[[ 0.54  1.06  2.60 -1.80]
 [ 2.05  2.88 -2.62  1.67]
 [ 0.03  1.47  1.19  2.62]
 [ 0.80  5.20  7.26 -4.04]
 [ 1.37 -0.23 -0.23  0.68]]
:
[[ 2.88 -2.62]
 [ 1.47  1.19]]

[[-0.71 -1.05  1.63  2.09 -0.97]
 [-2.01 -0.06  1.74  5.56 -2.45]
 [-3.80  0.58 -0.01  1.18 -0.52]
 [-2.66 -0.17 -3.35  0.50 -0.26]
 [ 4.71 -0.83  0.70  2.61 -1.21]]
:
[[-0.06  1.74]
 [ 0.58 -0.01]]

[[-5.43  6.62  7.60  4.02]
 [-2.82  3.44  4.03  3.86]
 [ 4.06 -5.24 -5.54  0.13]
 [ 2.71 -3.53 -3.54  1.51]]
:
[[ 3.44  4.03]
 [-5.24 -5.54]]

[[-0.44 -3.16 -1.48 -0.40]
 [ 3.21 -2.91 -3.60 -3.95]
 [ 3.23 -6.24 -4.90 -4.13]
 [-0.32  1.82 -1.17 -2.61]]
:
[[-2.91 -3.60]
 [-6.24 -4.90]]

[[ 6.69  2.18  1.15  5.47]
 [ 2.45 -1.32 -1.46 -1.52]
 [-3.65 -3.54 -2.54 -7.30]]
:
[[-1.32 -1.46]
 [-3.54 -2.54]]

[[ 0.29  6.35  7.51]
 [ 2.21 -5.73  0.64]
 [-0.12 -2.49 -3.03]
 [ 1.31  1.96 -6.07]]
:
[[-5.73  0.64]
 [-2.49 -3.03]]

[[ 0.42  5.86  1.49  1.47]
 [ 4.40 -3.24 -2.98  1.06]
 [ 1.15  0.07 -3.54 -0.31]
 [ 3.30 -3.76  1.85  1.58]
 [ 2.17  0.67 -5.25 -0.04]]
:
[[-3.24 -2.98]
 [ 0.07 -3.54]]

[[-4.46  2.52  0.00  0.60  1.30]
 [-1.78 -1.37  2.58 -1.20  3.35]
 [ 1.21 -1.21  5.91 -0.12  0.16]
 [-0.68 -3.88  0.60  1.10 -1.15]
 [ 1.46 -1.45 -3.66  0.91 -2.47]]
:
[[-1.37  2.58]
 [-1.21  5.91]]

[[-3.78 -0.74  0.37  5.31]
 [-3.00 -2.80 -3.18  2.89]
 [ 0.92 -1.60 -2.49 -2.09]
 [ 3.88  0.84 -0.32 -5.45]]
:
[[-2.80 -3.18]
 [-1.60 -2.49]]
